Below is a small trained network, with its code and all its weights. Each question gives an input and a class and asks what happens when units are switched off, that is, made to give their printed mean instead of their output.

import numpy as np


def w(rows, s, z=0):
    codes = np.array(rows[::2]) - 128.0
    scale = np.full(codes.shape[1], s)
    scale[-1] = z or s
    return codes * scale


def f(y):
    return np.maximum(y, 0)


def log_softmax(a):
    a = a - a.max(-1, keepdims=True)
    return a - np.log(np.exp(a).sum(-1, keepdims=True))


def net(x, mask):
    res = np.array(x, float).reshape(1, 6) / 4 @ E
    y = f(res @ A[0][:, :-1].T + A[0][:, -1])
    res = res + np.where(mask, y, B[0][:, -1]) @ B[0][:, :-1]
    return log_softmax(res[-1] @ U[:, :-1].T + U[:, -1])


A, B = {}, {}
E = w([
[127,128,124,127],'x0',
[176,19,33,121],'x1',
[126,128,129,123],'x2',
[202,253,47,105],'x3',
[246,90,206,20],'x4',
[181,121,153,211],'x5',
],0.0064)
A[0] = w([
[99,16,207,156,99],'neuron 0',
[222,61,84,220,100],'neuron 1',
[159,66,25,99,17],'neuron 2',
[93,62,138,126,63],'neuron 3',
[101,122,113,1,138],'neuron 4',
[10,131,70,232,99],'neuron 5',
[160,194,177,187,150],'neuron 6',
[20,88,209,99,106],'neuron 7',
[219,119,196,122,112],'neuron 8',
[178,213,103,79,105],'neuron 9',
[85,134,89,161,28],'neuron 10',
[110,162,207,160,111],'neuron 11',
[147,195,69,126,219],'neuron 12',
[179,114,153,114,253],'neuron 13',
[146,179,216,196,64],'neuron 14',
[113,179,245,174,134],'neuron 15',
[56,98,209,119,170],'neuron 16',
[169,165,105,147,48],'neuron 17',
[112,76,62,61,86],'neuron 18',
[203,197,75,103,27],'neuron 19',
[75,220,174,70,47],'neuron 20',
[165,154,183,82,139],'neuron 21',
[106,193,183,119,26],'neuron 22',
[102,163,87,152,120],'neuron 23',
[95,179,55,167,91],'neuron 24',
[71,65,167,188,77],'neuron 25',
[125,61,177,136,154],'neuron 26',
[170,135,123,44,100],'neuron 27',
[63,178,82,192,78],'neuron 28',
],0.0096,0.0043)
B[0] = w([
[220,191,136,89,221],'neuron 0',
[22,114,42,1,201],'neuron 1',
[86,135,93,34,174],'neuron 2',
[169,148,104,104,165],'neuron 3',
[100,105,141,207,187],'neuron 4',
[137,71,187,145,254],'neuron 5',
[93,119,65,128,187],'neuron 6',
[196,197,142,120,211],'neuron 7',
[64,44,200,151,191],'neuron 8',
[238,173,153,145,197],'neuron 9',
[154,79,196,71,156],'neuron 10',
[74,103,72,74,175],'neuron 11',
[157,177,140,192,218],'neuron 12',
[135,70,120,191,205],'neuron 13',
[74,127,97,31,172],'neuron 14',
[54,130,54,91,203],'neuron 15',
[205,152,99,165,212],'neuron 16',
[197,188,165,134,148],'neuron 17',
[91,168,80,80,169],'neuron 18',
[232,189,188,108,182],'neuron 19',
[82,111,84,7,184],'neuron 20',
[58,31,163,194,183],'neuron 21',
[78,125,91,21,158],'neuron 22',
[116,96,246,137,174],'neuron 23',
[137,78,184,118,193],'neuron 24',
[206,205,149,115,193],'neuron 25',
[204,222,105,161,192],'neuron 26',
[78,91,180,174,176],'neuron 27',
[151,72,196,124,204],'neuron 28',
],0.0062,0.0079)
U = w([
[80,121,129,189,249],'0',
[193,200,173,164,70],'1',
[67,16,254,179,69],'2',
[29,120,41,69,83],'3',
],0.0099,0.012)

Each question gives the input, the list of numbers given to net, and the class t.
The units are the neurons (one row each of A and B). Each row of codes is followed by its name. A weight is (code - 128) times the scale printed after its matrix; where a second scale follows, it is the last column's (A, B and U).
mask holds one flag per neuron, in row order. A switched-off neuron (its flag False) gives its mean, the last column of its row in B, instead of its output. The means were averaged over made-up inputs and are rounded, as every weight is.
A unit's drop is (log p(t) with every unit on - log p(t) with that unit switched off) / (log p(t) with every unit on - log p(t) with every unit switched off).
The circuit of an input: a set's keep is (log p(t) with only the set's units on - log p(t) with every unit switched off) / (log p(t) with every unit on - log p(t) with every unit switched off). Starting from the 12 units with the biggest drops (on a tie, the unit counted first), units are removed one at a time, each time the one whose removal leaves the highest keep (on an exact tie, the one counted first), for as long as the keep stays at least 0.8.
units of the circuit, in order: the units of the circuit, biggest drop first
unit that matters most: the unit with the biggest drop
top k neurons: the k neurons with the biggest drops, biggest first
drop when u is switched off: that unit's drop, to one decimal
input [-6,-5,8,-8,-8,-5], class 1: top 4 neurons : neuron 7; neuron 25; neuron 16; neuron 0
input [2,8,-2,-7,4,0], class 3: units of the circuit, in order : neuron 1; neuron 18
input [-5,-8,8,-1,8,-2], class 2: units of the circuit, in order : neuron 21
input [8,-8,3,7,0,1], class 3: units of the circuit, in order : neuron 20; neuron 22
input [-7,-6,7,-6,-4,-2], class 1: units of the circuit, in order : neuron 7; neuron 25
input [-7,-7,-7,-8,-1,2], class 1: units of the circuit, in order : neuron 7; neuron 0
input [-8,-6,5,-6,-4,2], class 1: units of the circuit, in order : neuron 7; neuron 25
input [1,7,6,-4,4,-1], class 3: top 3 neurons : neuron 1; neuron 2; neuron 18
input [1,8,-8,-6,1,-3], class 3: units of the circuit, in order : neuron 1; neuron 2
input [-1,5,2,-6,6,7], class 0: top 3 neurons : neuron 1; neuron 8; neuron 26
input [-6,-2,-8,-6,2,5], class 1: units of the circuit, in order : neuron 0; neuron 26
input [-1,2,-7,5,6,5], class 2: units of the circuit, in order : neuron 8; neuron 21
input [4,-5,2,-3,-4,1], class 3: top 3 neurons : neuron 15; neuron 11; neuron 14
input [-7,4,6,3,7,2], class 2: unit that matters most : neuron 8
input [3,6,0,3,7,4], class 2: top 2 neurons : neuron 8; neuron 27
input [-3,-2,7,-3,-6,5], class 2: top 2 neurons : neuron 5; neuron 28
input [6,8,-7,-7,0,-5], class 3: top 2 neurons : neuron 2; neuron 18
input [-2,4,6,-8,6,5], class 1: top 2 neurons : neuron 0; neuron 26
input [7,8,-4,1,0,-3], class 3: drop when neuron 2 is switched off : 0.1
input [3,-7,6,1,-6,2], class 3: top neuron : neuron 15
input [-6,4,6,5,4,7], class 0: drop when neuron 1 is switched off : 0.5
input [-1,8,-5,-8,-6,2], class 1: drop when neuron 25 is switched off : 0.3
input [3,5,-2,6,-6,-2], class 1: drop when neuron 12 is switched off : 0.5
